W =
128	133	137	123	122	126	133	133
128	119	131	133	156	148	111	122
129	125	125	135	135	131	126	125
125	142	135	113	134	145	121	141
132	105	120	150	127	109	132	107
127	134	128	123	114	120	136	132
126	141	134	114	136	144	124	140
129	142	126	117	98	109	146	138
127	150	134	106	125	141	129	148
127	139	131	120	127	134	127	136
129	131	131	125	136	136	122	130
128	137	131	118	126	133	128	136
130	107	120	149	124	109	136	109
128	125	129	131	135	134	124	127
The entry in the bottom-left corner is 128
The entry just left of 146 -> 109
Report the entry just left of 98.
A: 117
The top-right entry: 133
The entry directly above the largest entry -> 122
The third entry on the main diagonal: 125
Report the first entry, reading row by row.
A: 128
Report the entry just right of the largest entry.
A: 148
The smallest entry in the last column is 107
The largest entry in the last row -> 135
The second entry on the diagonal from the top-right corner is 111
Report the last entry, reading row by row.
A: 127
Report the entry directly below 140.
A: 138
Report the 3rd entry in reading order.
A: 137
Report the entry directly above the smallest entry.
A: 136
The third-last entry, reading row by row -> 134
The minimum -> 98
Report the smallest entry in the last row.
A: 124
The entry directly above 113 is 135
Report the last entry of the largest entry's row.
A: 122
The entry directly below the largest entry: 135
The second entry on the main diagonal is 119
The entry directly below the smallest entry -> 125
